Levels
[-176  205  314  171 -110  172  -55 -107  209  -47  -48   91   44 -251
 -170  273  165  265 -145 -249 -173 -254 -122  103   70  169  143 -376
   50 -149   -5 -168  337   17 -167    4 -357] : 24
[ 174 -145  368  -23  136   98   60  168  264   11  -80   97  157  337
  104 -416  139   11  497 -165   58  -76    2  -22   12  549  218  163
 -513  288  126  205  275 -133  -23  353   75] : 2
[-132  208  223  218  -17  251 -243   46  178  171   45 -108  195  -60
   80  154   66   42  272 -340  -87 -261 -220 -157  117  276 -299  145
 -137  342   21  -79  -94   -8  160 -222  235] : 4
[ 158 -399 -110 -582  210 -214  175  193  104   91  154  165   12  197
  139 -664   18  -37  202  129  172  353   52 -236 -161   34   12  161
 -196  177   -9   -8 -389  -19   14  319   -9] : 17
[-357   84  362  -30  143  255 -165 -191  236   22 -139    0  138  -38
 -200  466  395  308  -26 -304 -206 -120    4 -139    3 -166  189   53
 -113   75 -224   48   27  217  -23  -64 -359] : 12
[-183 -213  289 -199  240  226 -381 -333  309  317   22    2  164 -169
 -228   50  469  376   -1 -636   22  222   78 -202 -282 -245   10  236
 -402  211 -304  -20 -206  146  118   70  -62] : 14
[-243  345  166  -43 -274  410 -152 -255  276  -54  398  -76 -104   51
 -599  205   39  209  464 -240 -436 -317   90  290  156   90    2 -302
  191   77  334   91  441  140 -145  -41 -271] : 28
[ -31  182  111  224  168 -152  130  353   36  150 -606  160  334 -166
  505  168  -45  125 -544  264   42 -187 -437 -445  132  156 -210 -114
 -233 -113 -313 -419 -301   -3  -97 -361 -274] : 19
[ -92  201  224  303  157   55  -51  184  102  223 -564  182  262 -154
  258  372   -1  163 -424   46  -46 -276 -383 -345   79   -8 -207  -29
 -238  -59 -217 -375 -264  134 -110 -401 -139] : 19
[  51  174   71  250  184 -169  407  421  -59  111 -595  118  276   -9
  322   79 -232  273 -477  522 -103 -245 -150 -363  261  191   53 -112
 -296 -273 -127 -217  -78  141 -265 -195 -722] : 11
[ 373  244   89  525  118 -267  403  792  -55  186 -747  135  433   59
  805 -307 -424   16 -334  574  123 -390 -490 -436  335  792 -284 -102
 -512  -84  -36 -347  -49 -179 -169 -242 -176] : 2
[ 375 -313   -8 -291   24  -93   92  375  111   81  267  165  -88  259
  159 -836 -176 -191  514   -3  193   72  -68  -37  -70  458 -163  126
 -125  291  323   39 -106  -89   31  431  498] : 1
[-206  -51  -97 -397   61   34 -180   44  100  107  239   44  -24  -35
   32   19   77  -93  127 -111  -14   83 -199 -269  -76 -250 -376  137
  245  281  -72 -172 -608  156  167 -163  280] : 17
[ -79 -103  255  -32   30  275 -433 -215  303  287  378 -176  161 -177
 -104 -204  317  152  430 -783   76   93    1  -76 -147  252 -207  256
 -314  471  -45   28  -68 -109  297  117  350] : 4
[ 132   36  107  238  101   21   24  201   47  299 -356  267   76 -140
   92   31 -225  158 -300   69   -4 -198 -221 -198    2    4 -187  -41
 -217 -118   72 -364 -234  182 -198 -188  -34] : 21
[ 262   33  260  302  165  -49  205  374  128  185 -416   60  362  145
  395 -362 -100  126   69  113   83 -173 -144 -242  152  668   23   90
 -681  109    4  -47  146 -168  -87   41 -184] : 3
[ 332  128  201  260   93  -82  421  680   23  -42 -553  296  133  486
  421 -263 -394 -155  181  585  -41 -464 -293 -156  306  612   13  -16
 -314   15  302  -34  150   20 -277   21   -2] : 1
[-414 -121  295 -414  149  277 -417 -356  350   25  222  -22   63  -16
 -234  255  618  123  272 -618  -72  156  -18 -134 -217 -290   29  196
  -19  370 -282   81 -221  113  213   47  105] : 16
[ -50  -50  291  -24   64  143 -169  -31  275   91  158 -126  242  -19
   98 -235  308  102  375 -469   69   35  -42 -108  -16  458    4  144
 -358  373  -92   85  104 -205  198  175   76] : 4
[  38 -158 -153 -380  183 -289  225  321   23   68  -60   76  166   11
  364 -388   -8   23 -149  285  129  212 -147 -395   -6   81 -139   18
  -99   54 -213 -174 -448  -41   24   42 -219] : 15
[ -96 -197  121 -385  -65  172 -123 -167  208  -62  470  174 -268   13
 -374 -125  136  -25  393 -340  -70   37   74  178 -149 -105  108  -48
  264  148  268   29  -20  130  -33  314  190] : 22
[-258  716   37  324 -268  210  -29   80  130   48  -56 -217  259 -176
  -69  374 -130  287  -88  117 -414 -492 -278  -73  402  328 -378 -459
   96  -68   -7 -233  265    7 -114 -530 -531] : 29
[-155  380   88  339    5   99  125  269  -27   78 -268  -11  163  -48
  129  416 -229  125 -139  241 -253 -447 -221 -242  333  117 -178  -45
   44  -34   58 -186 -123  202 -110 -401 -323] : 8
[  58 -346  -47 -491  209 -213   39  106  152  138  110   72  150  -52
  241 -558  209   65   -9  -89  239  397  -44 -315 -198   83  -65  103
 -249  177 -249 -113 -390 -128  121  241  -40] : 17
[ 152  -12  241  150  104  -22  252  210  103   53 -384  318   56   49
   43  -74 -121  174 -172  200  -44 -203  -69  -34   59  205  245 -179
 -284 -212  125 -155  172   84 -335  110 -370] : 22
[-170 -198  277 -295  -14  291 -287 -323  298    5  395  156 -198  -40
 -450   29  315   83  370 -581  -78   43   93  180 -222 -165  154   16
  111  194  155   43   37  149    8  286  209] : 22
[ 160 -169 -102 -240   27  -94  213  233   32   86  328  -25   21  110
   68 -576 -188   -1  360   93   36   96  112 -110   66  329  -37  114
 -110  185  232   51 -131  -50   21  256  -83] : 6
[-366 -148  254 -335  -25  391 -474 -496  321   77  694 -199  -56 -182
 -500   85  523  209  530 -901 -106  164  217   83 -196 -129   46  202
   90  421  -18  199  -21   83  281  242  141] : 8
[ -27 -213  165 -292 -138  298 -248 -359  271   83  617  134 -309 -106
 -648 -209  123  164  439 -582 -112   67  234  341 -224  -99  117  -98
  151  102  376   50  175  152  -73  396  141] : 24
[-271 -153  190 -367  158   97 -179 -194  242   43  155  -37  107  -82
 -121   25  460  222   71 -386  -18  204   48 -179 -149 -140   97   93
  -86  187 -284   44 -162   65  129  142 -189] : 13
[-224  124  181   22  159  172 -209   12  160  196 -267  110  159  -27
   41  389  133  104 -110 -119 -109 -156 -258 -310   -2 -224 -239  130
 -105  150 -178 -213 -384  227   17 -354   40] : 17
[  19 -199   66 -186   36  100 -180 -102  182  247  449 -139   90 -155
 -102 -417  137  171  343 -486   81  201  136  -83 -112  214 -107  194
 -228  319   37   34 -121  -77  193  234   93] : 6
[  38  232  157  362  177 -106  399  401  -38  102 -662  107  309    4
  303  181 -217  308 -459  491 -146 -329 -142 -333  296  238  116 -120
 -350 -282 -114 -187   36  141 -294 -219 -773] : 10
[  16    4  135  -89  100  -33  248  266   84  -90 -246  290   -8  234
  106    5  -99  -58   38  315  -87 -197 -148 -104  100   76  135  -66
  -15  -34  135  -89  -65  128 -220   23 -163] : 20
[-193   21   -3 -308  -77   88   56   60   93 -158  475 -100  -67  128
  -92  -75   46  -90  508  -61 -149  -60   39  -22  137  154   -2   58
  288  288  190  143  -81   29  107  127  -23] : 7
[  80  -45  -56 -187   47 -127  400  325  -14  -73   86   46   13  207
   89 -318 -221   17  207  378  -86  -63   84 -116  198  265  135    0
  -16   13  211   71  -31   52 -130  180 -383] : 8
[-354    2  268 -131  177  168 -355 -238  267  172  -55  -71  243 -264
  -32  303  514  303 -162 -512  -23  103 -131 -290 -143 -193  -89   93
 -174  182 -458 -119 -246   80  174 -131 -137] : 14
[  85 -235   59 -354  124 -141  222  190  124  -67    8  228  -22  173
  118 -378   40  -45  126  141   76  109  -28 -106  -59  138  175  -23
  -88   49   53  -28 -110  -21 -103  286 -115] : 20

Levels
[ -14   60  -38  -85  231 -201  -24  -43   91   99   79    6 -116  -77
  -34 -105   45   42 -280  -71  -64  107 -109   28 -102 -129   26 -146
  -27   71  122  -44  -47  169 -314  -49  142] : 15
[   9  104  -23 -149   -1  -89  128   25  -23   61  109  -61   12   60
 -124  -73  224   -9 -191  -51   -4   31  -31  -55   10  -35  -19  -37
  -53  -32  173  -86 -169   84 -310  -46   43] : 17
[ 153  -31 -146  -91  159 -112 -157 -125    8  176  -80  308  126  -88
   42  -36  110  -42  113   31  -79  146  -76   96    1 -259   60   88
   63   39   90   69  -67 -159 -182  -39   36] : 5
[  -5  -24  -16   12  -68  119  -75   68 -160   51 -106  114  124   64
  -52  -97  100   66  122  -14  130  -78  -94   14   49  -74   32  134
  -82   40  103   85  -26 -210   61   23  -97] : 3
[ -95  -93  133  219  -12  151 -220  202  -46  -39 -224 -149 -203   46
  -15 -238  -29   91 -205  -39  245 -231  -50   -4  -21   -1 -184   76
 -159 -154  111   56  299  -59  257  175   44] : 10
[ 139  -17 -164   70  118   37  -98  -54   49   74  -52   82   86  -43
  102  109   73 -104 -218   18 -272 -100    2   69  -18   69  -32   18
   74 -201   39   73   85 -152    2  174   46] : 7
[ 250   28 -208 -169   79   -4 -225 -168  -16  191 -156  308  339  -30
  -49   18  351 -187  373  -29  -51  128  -72   83  118 -304 -140  298
  183   80  176  -13 -201 -156 -196 -136  -39] : 5
[ 139   21 -223  -72 -189  119  -85   59  -74   73  -70  228  389  115
  -90  119  383 -199  176    3    0  -69   36  -18  157  -77  -69  156
  175  -80  110  -11 -146 -265 -183   13 -127] : 2
[-115    7  -47  311   39  126 -296  242   55 -168 -196 -133 -116  -41
  -95  -65  -14   -9 -245 -132  343 -218 -125  -39   -5  103 -185 -108
   30   56  -13  -75  344  257  224   17  -30] : 14
[ -27 -108   54   12 -126   41 -104  119 -112  109 -122   76  -18  110
   -3 -203  170   30  -32   65  118 -100   47   29   21 -144  -47  150
 -102 -222  154  133   45 -362  -66  188   -4] : 6
[ 164  -41  -24 -246  110 -173  108 -101  -35  198   75  348   51  -25
   43  -89   -2   92  -19  106 -134  241  -26    4   -1 -297  259  -20
 -131  -39  146   63 -154 -216 -298  -20  146] : 1
[ 237  201 -103 -306   62 -164  390 -179  -51   92  223   44  157  -20
  -68  113  218  -50  -26   42 -240  244  -54  -50   67  -30  122  -14
  -70   -9  152  -90 -349  105 -328 -199   46] : 21
[  31  122  -89  -64  111 -211  195  -24  -10   -7  136   44  -30 -109
  -57   24   22   56 -139   21   30  194 -131  -24  -31  -34  199 -201
  -72  127    3  -35  -80  212 -198 -178    9] : 20
[ 105    9 -156   28   97   54  -45  -50  -50   53  -34  177  160  -44
   42   85    4   -1  -29   -7 -134  -28  -98   45    7   24  114   13
   13   22   20   72   -1 -120   45   37  -41] : 3
[-368 -154   58  466  -75  119 -331  341 -119 -108 -240 -123 -224  -11
   13 -228 -123  181 -185  -23  413 -321 -135  102 -129   68    7  -93
 -101   23 -100  244  435 -179  309  227 -159] : 7
[ 156   99 -119 -128  125 -330  205  -87   29   43  126  208   -6 -188
    0   48    9    1   -5  148   11  401 -111   14    3 -239  261 -244
  -39  118  -20   -3  -64  146 -315 -270   71] : 23
[ 348    6  -51 -285  298 -119   91 -326    1  257   36  301   73  -74
  122  -29  -14   31   -6   64 -406  232  -51   56    4 -216  124  156
 -122 -106  203   44 -191 -161 -139    0  204] : 5
[  65   57   83 -131  135  -15    6  -31    0   93   -7  -84  -93   31
  -78 -186  101   53 -179  -90  -17    8  -75  -32   -6 -100 -129   77
 -136  -39  249  -86  -75  106 -123  -19  150] : 14
[   0  134 -103   -1  176   40 -144  -42   29   34  -38 -143   87  -39
 -118  -15  195  -59  -64 -200  -35  -71 -190   48  -26    9 -205   49
   98  191  145  -88  -84  226  -92 -111  -14] : 14
[ 354  164 -159 -265  149   86   84 -227   91  162   74  -57  254   69
  -28  170  357 -251 -190 -106 -521  -44   41  -25   89   72 -279  202
  119 -235  297 -168 -278   40 -243   44  163] : 13
[-159  -57   14  156   -6   98 -205   95 -166   38 -161   -2    7    7
  -30 -182   40  127  105  -55  206 -139 -175  107  -47  -62   -1  108
  -79  140   50  173   79 -185  140   54 -146] : 5
[   1  -48  107  -38  -74   55 -117  131  -20   84 -115  -85  -95  130
  -70 -240  226  -20 -161  -21  124 -118   57  -33   35 -145 -242  150
  -96 -245  257  -19   44 -131 -124  139  116] : 12
[ 206   65  -65   14   88  209 -123  -36   38   22 -136 -110  107   39
  -29   48  180 -141 -127 -112 -149 -178  -30  -23   83   95 -314  204
   37 -169  195 -100   41   57  141   68   78] : 11
[  44    9 -201   70   65   37  -90  -34   30  102    3  -18  146    1
   78  133  200 -141 -228  -21 -340 -168    7  115  -51  114  -71   12
  148 -181   50  109   -5 -207 -136  209  -19] : 8
[-115  -70   98    2   57  -42   62   68 -154   74   23  110 -106   -3
   26 -203 -169  276  -95   41   78   31 -143   34  -89 -119  281  -83
 -262   84   63  169   21 -189    0   53   18] : 1
[-407  -21  109  383  118  -38 -194  302  -38 -185  -91 -225 -387 -109
  -86 -272 -272  297 -347 -127  505 -153 -278   17 -185   79   97 -316
 -188  285  -96   69  387  308  225  -12  -66] : 16
[ 153   44  -78  -57  134  106 -218 -123  -16  131 -173   -4  168  -16
  -37  -54  264 -112  162 -110 -103  -47 -110   96   47 -133 -288  302
   77   29  218   -4  -94  -46    2  -40   11] : 9
[-401   -9  134  460 -258   75  -70  480 -223 -324 -187 -213 -258  -39
 -172 -238 -140  252   19   18  875 -135 -237  -47   -3   61  103 -233
 -229  267 -176  107  421  182  400 -139 -280] : 22
[ 195   74   99 -255  136  -54  142  -92   11  116   58  -17  -94   58
  -67 -160   89   44 -216  -38  -97   94  -15  -97   37 -111  -75   89
 -202 -150  295 -134 -145  104 -171  -26  227] : 15
[ -78   38   52   27  287 -339  143   -3   16  -28  112   85 -339 -224
   13 -170 -319  283 -276   50  177  287 -229    1 -159 -131  373 -353
 -264  225  -62   29  123  309  -78 -181  117] : 19
[-121  -42  -76  253   44   77 -159  141   38  -19  -62 -161  -81   -3
   62   10   31  -27 -407  -43 -102 -274  -26   77 -106  176  -93 -104
   42 -177    1  111  233  -92   49  264    6] : 10
[ -20   22 -139  144  162   86 -191  -52  -19   58  -89  -67   95  -70
   49   43   83  -34  -72  -96 -181 -159 -153  154  -78   80  -96   64
   89   57   33  117   46  -68   78   87  -70] : 8
[-149  -46   68  198  -57   99 -235  260   -3  -65 -173 -154 -159   64
  -98 -208   88   23 -228  -82  331 -215  -43  -34   -9  -14 -207   -4
  -56  -81  105  -20  247   45   75  104   15] : 13
[  48  157 -105  -17  -37  -58  133   35  -78  -71   33   -9  106  -55
 -135   49  163  -21   85  -10  181  111 -144  -44   76   -5   46  -52
  -16  163   23  -73  -87  202  -63 -244 -110] : 21
[ 133  114  -43 -253   -5 -255  289  -56  -47   83  159  120   31  -27
  -86  -37  192    5   -2   95   15  295  -32  -53   50 -195  160  -72
 -101    2  122  -53 -236   58 -389 -198   53] : 21
[ 193  -20   92 -216  -96  119   38  -33  -82  198  -66  -45   72  198
  -24 -154  348  -88  -57   24 -176 -105  129  -26  102 -116 -268  347
 -115 -402  359    0 -166 -324 -149  191  132] : 9
[-208 -146  247  176  213  -39  -95   60 -158   51 -119  -10 -390  -92
   98 -396 -388  426 -155   23  198  -22 -230  109 -191 -121  224  -38
 -407  105   36  262  252 -137  292  119   54] : 6
[  67  -45   19  -43  -67  112  -62   16 -140  112 -119   80   88   97
  -18 -131  167   19   79   16   22  -87  -18   24   64  -96  -65  228
 -100 -128  177   90  -46 -292   26  101  -28] : 5
[-228  -65  -21  262  -75  132 -116  201 -163  -41  -85  -39  -11   34
    5  -78  -43  141 -123  -25  154 -251 -125   69  -73  128  109  -59
  -83   41  -46  203  173 -220  178  175 -178] : 4
[-444 -133  184  420   -1  110 -319  326 -126  -79 -221 -301 -342   -2
  -23 -362 -127  261 -234  -92  413 -328 -190  116 -182   32  -88  -70
 -185   88   -4  226  392  -81  282  201  -99] : 10
[  95   20 -140  125   25  216 -247    2  -91   -8 -230   90  228  -15
  -44   34  129  -67  219  -87   97 -137 -144   49   91   11 -142  224
   74  101   56   29   56  -67  261  -33 -145] : 5
[ 330  241 -275 -167   63   10  113 -144   41  -23   41   85  333  -47
 -139  261  312 -239   96  -78 -104  126  -81  -91  176   54 -111   74
  159   78  102 -243 -226  308 -118 -280  -33] : 19

Levels
[-244  105  165 -151 -322 -311  -63  -26   22  124  185 -369 -347  166
   96 -312  -95  -35   98  221  173   16 -340  135   31   97    0   41
 -171 -270   71 -227  387 -127   23  227   25] : 25
[ -25 -145  317    3   24  -70 -209  522 -172   47   -3  -25  122 -133
 -190  324   34  122  -69  166  -16 -127 -230   75 -132   65 -157 -130
  -95  103  111 -253  115  350 -285   67  294] : 12
[-147   17  465  -70 -200  -69 -192  195  132  171 -252   21  -43 -105
  -56  -10  184  -50    0  389  189 -185 -438  -79  138  -66   55   72
 -140 -146  219  -83 -326  218 -140  -38  -23] : 20
[-198  274  165   98 -254    1 -293  527 -222  207  242 -394  180 -294
 -117  186   89  -46  -81 -138  391  184 -290  387 -254  136 -213 -226
  -43   90 -117 -239  258  175 -475   -3  475] : 20
[-160  -73  163 -427 -489   99  179 -218  353  181  -47  352 -267   30
  114 -294   13 -187 -106  263   38 -183 -413 -157  342 -231  -39  107
 -387 -459  197 -241 -256 -395   60  137  204] : 26
[  27 -176  474  -51  -56  180  -10  446 -210  148 -213  307  211 -223
 -231  241  -72  105  -60  169  -26 -371  -58 -161  -19    4 -246 -225
 -365 -131  242 -178 -222  250 -176   25  331] : 12
[-227  -17  170 -122 -180  294 -228  365  175  228   -8  247   28 -374
   19  205  487 -166 -210   86  186   38 -505  166   40 -136  -11   96
 -104   91   52 -373 -434  230 -340  -91  401] : 19
[ -82  -51  414  210  145 -234 -159  -83  -70  216 -352 -158 -358  116
  140 -362  221   56  398  303 -140 -118   82  -49  249  112  356  148
   -9  -60  127   71   24  275  322 -153 -540] : 16
[ -59  122  260   53 -155   32 -170  168   17  221  -83  -19   63 -188
    7   14  202 -100   35    3  116    8 -161  102  121  -51   10  -78
  -19   62   15  -40  -74   50 -185 -174  126] : 18
[-141 -162   66   26    8  239 -123  444 -272  170  373  205   67 -249
   51  264  144   32 -165 -224  -84  -37   36  115 -213  103  -88 -217
 -112  303  -48 -403  267  305 -183    6  652] : 11
[ -56  -40  157  164   56   -9 -136  134 -230  213  178   -6  -60  -46
  146  -42  121   17  122 -164 -148    7  216   75   10  110  138 -161
   23  260  -51 -106  379  180   42 -130  176] : 13
[-370   -1   80   -5 -602   59 -110 -117   78  190  431    4 -169  -73
  134 -219  -49  -74 -363   -5  140 -108 -109 -254  -53  121  196  -31
  -52 -142 -187  -42  396   -2   91  -64  463] : 20
[ 351  -55  158  203  522   43  186  106 -250  -12 -283  137 -210 -106
   52   26   40  -65  389  -39 -361 -181  338  160  301  -98 -186  -92
  -93  165  107 -228   76 -233  234  -63 -363] : 2
[ 193 -246  209   40  244  148  236  116  -83 -151 -110  432 -208 -177
   -7  180 -109  -45  -64  195 -287 -533   81 -266  180 -114 -243  -41
 -182   39  189 -279  -74 -151  252   40  -38] : 3
[ -29 -210  334  254  101 -285  -30 -228 -168  212 -551 -282 -458  303
   84 -531   62  200  521  330 -339  -41  339 -125  324  213  433  160
 -104 -404   11  214  291  184  582 -109 -712] : 8
[ -30 -209  156   64 -190   38  -62  -61  -20  241 -185   90  -83   33
   23 -176  114   63   71   29 -260   37  174 -100  219   31  256   -3
  -81 -183 -111   71  213   45  163 -170   37] : 12
[-171 -310   38  -46  -14   81 -149 -139  252  129  247  454 -315  -12
  345  -49  422 -110 -175   67 -325 -110  -95 -203  202 -101  433  194
  158  362  -11 -208   68  189  200 -181  191] : 14
[-139 -205  185    3  -74  -60 -176  214  -43   19  313  129  -85  -58
   43  161   30   48 -234  106 -118 -225 -140 -148 -101   69   68  -52
   36  240   27 -222  313  274  -35   10  361] : 13
[ -72  157  185  297  -60 -198 -148   -8 -286  212  192 -342 -115   25
  133 -234  -52   21  201 -177  -16   21  301   81   -2  220  147 -206
   92  157 -141   89  618   48  121 -163  -15] : 16
[-342   95  -16  155 -234  117 -181  -20  -95  276  504  -47 -224 -142
  322 -208  235 -127 -100 -268   69   96   89   68  -74  151  264  -56
   85  253 -221 -179  430  124   93 -164  365] : 19
[ 127  -69   31  242  346 -174   39  225 -323 -215  332 -141 -270  -59
   66  195 -194   15   14  -28 -210 -257  167   44  -95  118 -218 -146
  103  354  -32 -310  656  -62  175   94   -2] : 3
[-106 -281  372  141  -77  -33  -24 -103 -142  266 -468  -12 -302  129
   -7 -413   57  195  272  306 -273 -147  257 -229  232  179  343  120
 -261 -470   29   98   87  265  444  -88 -359] : 12
[ -61   27   55   63 -138  103  -78  -45   -5  179  459  278   -1 -131
  271   10  107 -161 -163 -292 -103 -104  140 -102   74  -46  118 -208
  133  451  -85  -73  323  -66   -4 -234  460] : 16
[-110  -86 -116   78 -364  148  -78    5  -94  191  469   89   50 -106
  100   -3  -11  -30 -274 -369 -148  105  227  -36  -32   81  110 -222
   61  145 -343  -53  649  -99  -14 -170  624] : 13
[ -71 -207  380  178   95 -130  -10 -376  -31  249 -222  195 -435  224
  320 -514  150   38  338  214 -376 -285  372 -369  367   73  543  105
  -39  -20  129  159  123  183  605 -223 -453] : 14
[  84 -508  -92 -151 -437   -2  231 -202  294 -365   57  255 -351  -15
 -265   45 -452   65 -634  409 -398 -477 -166 -495  182  -63 -162  229
 -123 -536 -202 -169  448 -498  372  157  130] : 1
[  -9  -88  203  194   46   94   36  -55 -317  327    0  134  -97   35
  206 -260   43   50  286 -222 -282  -52  540  -75  150  122  217 -229
 -130   65  -36   35  347   83  282 -184   62] : 10
[-202  201  123 -124 -130    5   12  -84  -58  269  577  169 -209   12
  449 -231   82 -243   90 -233   89  -78  -15   54   61  -46   59 -221
  -91  345  138 -305  267 -136   10   19  408] : 24
[ 303  -11  165  127  216  -87    9  385 -120 -104 -404 -175   53 -168
 -259  326  -12    4  149  140  -83  -19 -134  247  160 -100 -367  -91
  -32  -56   19 -129   37 -176 -171   -8 -173] : 4
[ 101 -174  356  -58  -42  163  -90  431  -63  223 -567  144  223 -199
 -288  202  196   87  106  184  -82   10 -165  129  172  -94 -144  -59
 -288 -271  115 -114 -350  174 -269  -65  101] : 11
[ 136   48  143  286  331  216  149  127 -415  261 -244   54 -109 -165
  143 -117  137  -35  451 -265 -190   -9  509  207  189   59  -77 -225
 -185   65    2 -109   71  -59  214 -163 -148] : 6
[  90    9  127  244  254 -117  -16  361 -370  -59   45 -270 -102 -115
  -57  189 -107   62  135  -13  -59 -107  105  178  -96  149 -259 -187
  -13  142  -18 -213  427   39   16   57  -18] : 5
[-148  152  134 -344 -287   31  -33  297   79  107  422  127   31 -163
   66  175    5 -197 -191  -17  277  -79 -544  191  -54 -150 -346 -185
 -219  114  194 -489    6 -180 -430  209  654] : 25
[-170   95  225  115 -172    9 -204  188  -63  243 -111 -215  -78 -161
  -22  -93  210  -22   68   59  142   84 -145  169   39   89   72   13
  -54  -98  -68  -78   38  156  -89 -119   26] : 18
[-107  -81 -126  153  332  -51 -136  556 -332 -244  856  -75 -176 -242
  143  546  -22  -22 -306 -176  -35 -193 -134  187 -447  172 -314 -195
  200  754  -59 -644  713  227 -145  196  586] : 5
[ -95 -135 -369  111  157  373   65  151 -150  -24  808  391 -209 -317
  377  286  194 -204 -336 -505 -235  -47  200   88 -132   -7  -83 -162
  155  672 -246 -542  529 -109   81  -64  706] : 5
[  54 -227   61  100  346   79   70  282 -152 -182  123  193 -296 -201
   46  277   35  -25  -90  132 -222 -340  -46  -22  -17   -4 -210   25
  -45  236   80 -469  142   51  157  106   45] : 3
[ 367 -158  270   42  282  218  296  230 -216  -41 -500  286  -71 -247
 -249  101 -157   11  188  132 -294 -375  190   37  288 -131 -449  -85
 -393 -277  174 -276 -212 -311  131   49 -220] : 1
[-170  120  314   98 -173  -60 -112 -129  -14  286   75   14 -172   13
  251 -308  133 -109  135   12   51 -105   61 -123  172   26  278  -71
  -16   85   56   57  114   72  147 -184   -6] : 20
[ 116 -296 -129   -9    1  353  240  -84  119  -74   67  557 -231 -225
  113  119   65 -153 -271  -49 -364 -263  112 -220  269 -194  -80   39
  -70   30  -98 -271   36 -354  271  -93  212] : 3
[-134  301  348   72 -105 -255 -214  226 -196  232  175 -359  -15   -1
   99 -106   18  -65  226   -9  273   35 -149  208  -47   96  -16 -230
  -33  148  105  -93  290  117 -202    9  107] : 22
[-464   34   35 -176 -278  -12 -128  193  -69  112  761  -48 -333  -79
  257  -62   26  -99 -251   11  239 -120 -387   82 -278  146  -44  -28
 -148  148   56 -583  395  153  -74  276  602] : 24
[-161 -172  165   19 -266   57  -40 -120   59  119  225  254 -176  -42
  139 -130  -14  -22 -232   59 -146 -284   61 -345   86   45  198  -20
  -23   27  -42  -29  240   50  212 -124  253] : 15
[  41 -340  336  -72  142  140   46  112  109  102 -554  409 -188  -80
  -13   31  279   24  119  398 -258 -267 -150 -171  329 -142   64  172
 -242 -198  256 -161 -497  164  163  -54 -210] : 7
[ 235 -200  305  134  258  100  278 -361   45  155 -658  436 -349   66
  209 -336  157  -83  424  202 -449 -311  395 -316  638 -182  223   81
 -159 -187  189  149 -305 -230  596 -256 -613] : 5
